Below is a small trained network, with its code and all its weights. Each question gives an input and a class and asks what happens when units are switched off, that is, made to give their printed mean instead of their output.

import numpy as np


def w(rows, s, z=0):
    codes = np.array(rows[::2]) - 128.0
    scale = np.full(codes.shape[1], s)
    scale[-1] = z or s
    return codes * scale


def f(y):
    return y / 2 * (1 + np.tanh(0.7978845608 * (y + 0.044715 * y**3)))


def log_softmax(a):
    a = a - a.max(-1, keepdims=True)
    return a - np.log(np.exp(a).sum(-1, keepdims=True))


def net(x, mask):
    res = np.array(x, float).reshape(1, 4) / 4 @ E
    y = f(res @ A[0][:, :-1].T + A[0][:, -1])
    res = res + np.where(mask, y, B[0][:, -1]) @ B[0][:, :-1]
    return log_softmax(res[-1] @ U[:, :-1].T + U[:, -1])


A, B = {}, {}
E = w([
[178,36,228],'x0',
[44,25,44],'x1',
[129,128,128],'x2',
[254,97,22],'x3',
],0.006)
A[0] = w([
[159,5,219,39],'neuron 1',
[97,192,78,83],'neuron 2',
[139,154,147,75],'neuron 3',
[146,131,118,86],'neuron 4',
[125,116,140,104],'neuron 5',
[124,117,115,84],'neuron 6',
[138,160,153,74],'neuron 7',
[71,242,36,40],'neuron 8',
[85,133,157,64],'neuron 9',
[183,218,188,47],'neuron 10',
[155,116,118,73],'neuron 11',
[130,125,129,141],'neuron 12',
[215,139,73,114],'neuron 13',
[147,92,157,66],'neuron 14',
[177,128,95,110],'neuron 15',
[106,180,87,36],'neuron 16',
[115,153,104,62],'neuron 17',
[166,62,179,67],'neuron 18',
[119,134,122,101],'neuron 19',
[76,145,168,112],'neuron 20',
[138,100,151,70],'neuron 21',
[134,85,158,44],'neuron 22',
[17,169,217,107],'neuron 23',
[132,108,125,111],'neuron 24',
[128,126,129,146],'neuron 25',
[236,93,36,85],'neuron 26',
[124,136,124,97],'neuron 27',
[132,130,132,132],'neuron 28',
[58,55,84,38],'neuron 29',
[143,133,114,78],'neuron 30',
[81,50,73,75],'neuron 31',
[132,141,121,107],'neuron 32',
[158,101,145,56],'neuron 33',
[61,32,89,67],'neuron 34',
[210,240,173,80],'neuron 35',
[62,148,170,93],'neuron 36',
[88,135,157,81],'neuron 37',
[151,146,140,119],'neuron 38',
[144,146,137,127],'neuron 39',
[166,174,151,73],'neuron 40',
[154,137,122,107],'neuron 41',
[102,89,100,80],'neuron 42',
[96,75,95,75],'neuron 43',
[128,137,130,152],'neuron 44',
[149,88,182,4],'neuron 45',
[78,136,160,72],'neuron 46',
[108,186,82,28],'neuron 47',
],0.015,0.0033)
B[0] = w([
[215,229,172,211],'neuron 1',
[170,175,151,172],'neuron 2',
[106,130,128,133],'neuron 3',
[130,123,121,126],'neuron 4',
[134,130,128,127],'neuron 5',
[119,132,124,125],'neuron 6',
[101,120,139,138],'neuron 7',
[218,231,180,220],'neuron 8',
[144,96,109,152],'neuron 9',
[22,151,155,198],'neuron 10',
[141,120,117,130],'neuron 11',
[130,126,130,130],'neuron 12',
[171,57,89,192],'neuron 13',
[151,150,134,139],'neuron 14',
[149,91,103,157],'neuron 15',
[159,166,135,151],'neuron 16',
[140,148,130,132],'neuron 17',
[180,172,145,170],'neuron 18',
[130,129,131,126],'neuron 19',
[149,74,106,177],'neuron 20',
[143,147,128,132],'neuron 21',
[145,152,132,137],'neuron 22',
[184,42,49,255],'neuron 23',
[128,129,130,129],'neuron 24',
[128,128,127,131],'neuron 25',
[182,37,57,226],'neuron 26',
[129,130,128,124],'neuron 27',
[128,125,132,129],'neuron 28',
[45,122,152,195],'neuron 29',
[132,122,122,125],'neuron 30',
[44,134,154,196],'neuron 31',
[130,128,132,126],'neuron 32',
[151,133,132,135],'neuron 33',
[31,129,147,205],'neuron 34',
[1,124,167,216],'neuron 35',
[156,79,76,187],'neuron 36',
[141,98,109,153],'neuron 37',
[114,122,131,136],'neuron 38',
[115,125,128,134],'neuron 39',
[81,130,127,153],'neuron 40',
[128,113,127,132],'neuron 41',
[89,134,134,151],'neuron 42',
[76,132,137,163],'neuron 43',
[126,125,131,133],'neuron 44',
[146,173,136,147],'neuron 45',
[149,88,108,162],'neuron 46',
[164,168,136,154],'neuron 47',
],0.045,0.0099)
U = w([
[152,2,60,247],'0',
[19,90,157,91],'1',
[193,174,166,22],'2',
],0.0076,0.0012)

Each question gives the input, the list of numbers given to net, and the class t.
The units are the neurons (one row each of A and B). Each row of codes is followed by its name. A weight is (code - 128) times the scale printed after its matrix; where a second scale follows, it is the last column's (A, B and U).
mask holds one flag per neuron, in row order. A switched-off neuron (its flag False) gives its mean, the last column of its row in B, instead of its output. The means were averaged over made-up inputs and are rounded, as every weight is.
A unit's drop is (log p(t) with every unit on - log p(t) with that unit switched off) / (log p(t) with every unit on - log p(t) with every unit switched off).
The circuit of an input: a set's keep is (log p(t) with only the set's units on - log p(t) with every unit switched off) / (log p(t) with every unit on - log p(t) with every unit switched off). Starting from the 12 units with the biggest drops (on a tie, the unit counted first), units are removed one at a time, each time the one whose removal leaves the highest keep (on an exact tie, the one counted first), for as long as the keep stays at least 0.8.
circuit, biggest first: the units of the circuit, biggest drop first
k most important neurons: the k neurons with the biggest drops, biggest first
input [-5,-4,0,2], class 2: circuit, biggest first => (neuron 8)
input [-5,5,-1,4], class 1: 3 most important neurons => (neuron 23; neuron 1; neuron 31)
input [-5,-5,4,-4], class 1: 4 most important neurons => (neuron 35; neuron 10; neuron 1; neuron 26)
input [1,-5,-6,4], class 1: 2 most important neurons => (neuron 35; neuron 23)
input [8,-7,-8,-2], class 2: 3 most important neurons => (neuron 1; neuron 18; neuron 34)
input [4,3,-5,0], class 2: 2 most important neurons => (neuron 1; neuron 35)
input [-4,-3,-4,-3], class 2: 2 most important neurons => (neuron 26; neuron 8)
input [5,-5,2,-1], class 1: 3 most important neurons => (neuron 35; neuron 8; neuron 10)
input [7,-6,-6,-1], class 2: 2 most important neurons => (neuron 1; neuron 18)
input [-4,6,8,5], class 1: 2 most important neurons => (neuron 23; neuron 31)
input [8,-5,5,7], class 2: 3 most important neurons => (neuron 1; neuron 23; neuron 18)
input [-1,-5,4,4], class 1: 2 most important neurons => (neuron 35; neuron 23)
input [-4,1,6,3], class 2: 2 most important neurons => (neuron 23; neuron 8)
input [7,5,-7,-2], class 2: circuit, biggest first => (neuron 1)
